Here is a tiny trained network, its code and every weight. The questions are about switching its units off for an input and a class, where a switched-off unit gives its printed mean instead of its output.

import numpy as np


def w(rows, s, z=0):
    codes = np.array(rows[::2]) - 128.0
    scale = np.full(codes.shape[1], s)
    scale[-1] = z or s
    return codes * scale


def f(y):
    return np.maximum(y, 0)


def log_softmax(a):
    a = a - a.max(-1, keepdims=True)
    return a - np.log(np.exp(a).sum(-1, keepdims=True))


def net(x, mask):
    res = np.array(x, float).reshape(1, 6) / 4 @ E
    y = f(res @ A[0][:, :-1].T + A[0][:, -1])
    res = res + np.where(mask, y, B[0][:, -1]) @ B[0][:, :-1]
    return log_softmax(res[-1] @ U[:, :-1].T + U[:, -1])


A, B = {}, {}
E = w([
[172,217,71,200,83,61,89,192,192,63,168],'x0',
[199,42,134,186,129,179,105,42,114,40,254],'x1',
[125,130,128,124,128,129,129,129,128,126,127],'x2',
[199,94,145,100,52,35,211,102,63,77,69],'x3',
[43,57,39,192,171,81,51,90,92,61,12],'x4',
[37,131,203,174,64,88,140,17,230,139,135],'x5',
],0.0059)
A[0] = w([
[85,143,111,144,190,199,70,142,164,158,158,35],'N0',
[185,93,132,99,48,45,201,104,66,86,84,56],'N1',
[160,194,79,181,103,81,90,183,169,88,150,55],'N2',
[199,130,75,84,184,162,121,205,58,121,134,59],'N3',
[198,132,73,87,186,162,123,204,55,123,135,60],'N4',
[183,95,130,99,47,46,199,101,70,85,86,67],'N5',
[201,132,74,88,185,162,124,201,58,123,132,55],'N6',
[150,190,92,187,86,74,95,166,182,84,155,64],'N7',
[77,54,174,59,197,200,146,87,67,192,94,6],'N8',
[84,145,116,145,185,199,71,141,166,158,160,33],'N9',
[158,194,80,181,102,79,89,184,168,88,152,50],'N10',
[158,191,80,180,104,80,91,180,170,89,150,55],'N11',
[86,145,107,143,192,201,68,142,160,155,156,47],'N12',
[152,108,61,129,184,133,95,170,74,104,102,75],'N13',
[216,21,133,203,136,207,95,34,104,22,253,157],'N14',
[232,212,227,47,71,196,223,183,161,204,240,87],'N15',
],0.0049,0.0012)
B[0] = w([
[193,130,181,188,199,112,118,188,113,127,179,172],'N0',
[193,147,201,211,218,90,98,198,133,130,200,204],'N1',
[178,63,126,80,95,206,185,110,93,127,108,178],'N2',
[66,148,175,134,73,98,134,51,206,135,183,203],'N3',
[67,146,173,132,74,96,134,51,206,135,182,204],'N4',
[192,147,203,211,222,88,96,197,134,129,202,203],'N5',
[66,146,174,134,74,98,132,52,207,136,185,202],'N6',
[171,64,137,82,87,203,185,93,113,127,124,180],'N7',
[208,47,123,74,89,227,200,120,79,126,108,209],'N8',
[193,133,184,188,198,112,119,183,120,131,178,171],'N9',
[179,59,126,80,95,204,188,109,90,128,110,178],'N10',
[179,61,126,81,94,205,185,109,91,126,113,177],'N11',
[193,133,177,187,195,112,114,189,112,126,172,173],'N12',
[65,135,133,145,95,93,99,71,168,102,148,178],'N13',
[91,254,49,35,104,43,170,208,128,238,26,229],'N14',
[33,73,20,181,138,90,9,102,36,12,48,254],'N15',
],0.0052,0.0072)
U = w([
[199,134,196,202,208,115,111,206,125,123,187,45],'0',
[182,42,129,67,99,226,205,100,94,129,117,23],'1',
[59,90,43,161,135,109,24,106,65,29,84,95],'2',
[63,161,185,136,71,104,141,12,245,139,180,255],'3',
[115,247,74,54,122,89,166,213,125,224,68,239],'4',
],0.012,0.00091)

Each question gives the input, the list of numbers given to net, and the class t.
The units are the neurons (one row each of A and B). Each row of codes is followed by its name. A weight is (code - 128) times the scale printed after its matrix; where a second scale follows, it is the last column's (A, B and U).
mask holds one flag per neuron, in row order. A switched-off neuron (its flag False) gives its mean, the last column of its row in B, instead of its output. The means were averaged over made-up inputs and are rounded, as every weight is.
A unit's drop is (log p(t) with every unit on - log p(t) with that unit switched off) / (log p(t) with every unit on - log p(t) with every unit switched off).
The circuit of an input: a set's keep is (log p(t) with only the set's units on - log p(t) with every unit switched off) / (log p(t) with every unit on - log p(t) with every unit switched off). Starting from the 12 units with the biggest drops (on a tie, the unit counted first), units are removed one at a time, each time the one whose removal leaves the highest keep (on an exact tie, the one counted first), for as long as the keep stays at least 0.8.
units of the circuit, in order: the units of the circuit, biggest drop first
top k neurons: the k neurons with the biggest drops, biggest first
drop when u is switched off: that unit's drop, to one decimal
input [-2,8,6,3,6,-1], class 4: top 2 neurons : N14, N15
input [-6,1,-3,4,5,4], class 1: units of the circuit, in order : N8
input [6,7,-3,-3,6,5], class 4: units of the circuit, in order : N14, N15
input [7,-4,-5,0,-8,4], class 2: top 2 neurons : N15, N8
input [-8,-8,-3,-3,-3,5], class 1: top 2 neurons : N8, N14
input [-4,-1,6,-3,3,3], class 1: top 2 neurons : N15, N8
input [-6,2,6,8,1,-8], class 0: top 2 neurons : N1, N5
input [4,0,-2,0,-5,2], class 2: top 2 neurons : N15, N8
input [3,7,1,-2,2,3], class 4: top 2 neurons : N14, N15
input [-8,-8,3,-8,-3,-4], class 0: drop when N12 is switched off : 0.3
input [6,-4,7,2,-6,4], class 1: drop when N11 is switched off : 0.1
input [8,-3,2,3,-3,5], class 1: drop when N11 is switched off : 0.0
